Here is a tiny trained network, its code and every weight. The questions are about switching its units off for an input and a class, where a switched-off unit gives its printed mean instead of its output.

import numpy as np


def w(rows, s, z=0):
    codes = np.array(rows[::2]) - 128.0
    scale = np.full(codes.shape[1], s)
    scale[-1] = z or s
    return codes * scale


def norm(h):
    return h / np.sqrt((h * h).mean(-1, keepdims=True) + 1e-5)


def f(y):
    return np.maximum(y, 0)


def log_softmax(a):
    a = a - a.max(-1, keepdims=True)
    return a - np.log(np.exp(a).sum(-1, keepdims=True))


def net(x, mask):
    res = np.array(x, float).reshape(1, 4) / 4 @ E
    u = 0
    for l in range(4):
        y = f(norm(res) @ A[l][:, :-1].T + A[l][:, -1])
        res = res + np.where(mask[u : u + 5], y, B[l][:, -1]) @ B[l][:, :-1]
        u += 5
    return log_softmax(norm(res)[-1] @ U[:, :-1].T + U[:, -1])


A, B = {}, {}
E = w([
[170,242,65,110,141,71,208,76,145],'x0',
[152,162,152,155,105,254,169,107,180],'x1',
[119,148,139,146,166,111,115,147,161],'x2',
[216,67,130,185,150,146,142,111,196],'x3',
],0.0093)
A[0] = w([
[119,36,210,118,121,139,137,172,148,151],'0.n1',
[154,128,207,58,162,133,87,115,75,168],'0.n2',
[183,42,113,84,172,76,122,91,155,95],'0.n3',
[131,233,50,106,80,115,81,116,142,84],'0.n4',
[65,253,217,80,72,194,41,37,143,2],'0.n5',
],0.0065,0.002)
B[0] = w([
[154,141,48,142,27,134,75,121,130,255],'0.n1',
[83,116,161,216,134,95,95,153,123,188],'0.n2',
[254,206,152,106,192,178,107,160,57,216],'0.n3',
[114,71,94,126,205,110,196,112,111,228],'0.n4',
[218,204,97,64,133,234,145,229,7,226],'0.n5',
],0.0082,0.0045)
A[1] = w([
[2,119,171,129,74,181,61,203,86,255],'1.n1',
[88,196,165,125,124,120,137,123,67,19],'1.n2',
[145,110,151,160,57,114,194,91,235,125],'1.n3',
[162,99,168,150,98,181,94,212,103,145],'1.n4',
[65,180,114,73,128,122,156,151,91,9],'1.n5',
],0.0082,0.00069)
B[1] = w([
[126,246,150,66,60,75,197,80,136,255],'1.n1',
[130,59,166,168,170,136,134,128,25,181],'1.n2',
[20,120,106,59,2,128,195,213,161,178],'1.n3',
[80,102,76,114,159,19,48,228,180,252],'1.n4',
[100,88,108,151,136,126,171,91,184,201],'1.n5',
],0.0086,0.0069)
A[2] = w([
[88,62,128,141,188,91,183,106,100,105],'2.n1',
[184,158,137,137,218,254,150,91,68,32],'2.n2',
[118,230,187,97,64,209,228,176,143,235],'2.n3',
[65,181,244,123,69,81,47,81,94,110],'2.n4',
[96,177,68,72,80,217,94,141,195,9],'2.n5',
],0.0081,0.0014)
B[2] = w([
[109,60,160,100,94,135,104,128,127,172],'2.n1',
[82,137,198,202,147,121,153,36,148,186],'2.n2',
[229,117,121,111,113,69,38,172,222,254],'2.n3',
[250,118,171,151,225,202,160,67,152,190],'2.n4',
[91,98,80,208,155,190,140,126,58,200],'2.n5',
],0.011,0.0085)
A[3] = w([
[200,173,170,149,176,116,168,15,159,74],'3.n1',
[56,110,130,203,112,234,133,186,171,66],'3.n2',
[141,162,155,105,133,76,150,78,135,158],'3.n3',
[2,105,117,124,114,77,136,81,111,110],'3.n4',
[172,154,171,169,177,164,205,153,122,3],'3.n5',
],0.0096,0.0024)
B[3] = w([
[133,196,208,6,160,90,105,74,70,254],'3.n1',
[1,112,162,106,216,132,234,49,7,176],'3.n2',
[52,92,150,177,30,245,225,95,32,202],'3.n3',
[14,60,33,229,155,189,68,162,226,165],'3.n4',
[152,79,214,102,113,47,192,132,91,170],'3.n5',
],0.008,0.0091)
U = w([
[139,143,240,48,147,84,173,59,66,47],'0',
[225,126,85,117,115,95,76,217,203,252],'1',
[8,56,79,162,134,146,174,113,114,96],'2',
],0.013,0.0014)

Each question gives the input, the list of numbers given to net, and the class t.
The units are the neurons (one row each of A and B). Each row of codes is followed by its name. A weight is (code - 128) times the scale printed after its matrix; where a second scale follows, it is the last column's (A, B and U).
mask holds one flag per neuron, layer by layer. A switched-off neuron (its flag False) gives its mean, the last column of its row in B, instead of its output. The means were averaged over made-up inputs and are rounded, as every weight is.
A unit's drop is (log p(t) with every unit on - log p(t) with that unit switched off) / (log p(t) with every unit on - log p(t) with every unit switched off).
The circuit of an input: a set's keep is (log p(t) with only the set's units on - log p(t) with every unit switched off) / (log p(t) with every unit on - log p(t) with every unit switched off). Starting from the 12 units with the biggest drops (on a tie, the unit counted first), units are removed one at a time, each time the one whose removal leaves the highest keep (on an exact tie, the one counted first), for as long as the keep stays at least 0.8.
units of the circuit, in order: the units of the circuit, biggest drop first
most important unit: the unit with the biggest drop
k most important neurons: the k neurons with the biggest drops, biggest first
top k neurons in layer l: the k neurons of layer l with the biggest drops, biggest first
drop when u is switched off: that unit's drop, to one decimal
input [-7,6,1,-2], class 1: most important unit : 1.n1
input [1,-4,5,-1], class 2: 2 most important neurons : [1.n1 2.n3]
input [2,-2,-8,-7], class 2: units of the circuit, in order : [1.n5 3.n4]
input [6,5,1,2], class 1: 2 most important neurons : [2.n3 1.n3]
input [7,2,-7,4], class 1: 2 most important neurons : [1.n3 0.n5]
input [-6,3,-7,-8], class 1: 2 most important neurons : [0.n5 1.n1]
input [-8,3,-7,0], class 1: top 3 neurons in layer 2 : [2.n2 2.n4 2.n1]
input [-4,3,3,1], class 2: 3 most important neurons : [2.n5 1.n4 0.n1]
input [-6,6,5,-2], class 1: 2 most important neurons : [1.n1 2.n3]
input [6,0,-2,-8], class 2: 2 most important neurons : [2.n4 3.n4]
input [0,8,8,-6], class 1: 2 most important neurons : [2.n3 1.n4]
input [0,5,0,-2], class 1: 2 most important neurons : [2.n3 1.n4]
input [2,-2,-4,-6], class 2: drop when 3.n2 is switched off : 0.0
input [-1,7,-7,-5], class 1: drop when 2.n3 is switched off : 1.2
input [-2,4,5,5], class 2: most important unit : 3.n2
input [-5,-6,-1,2], class 1: drop when 1.n4 is switched off : 0.9
input [7,-2,-5,-2], class 2: drop when 3.n4 is switched off : 0.1
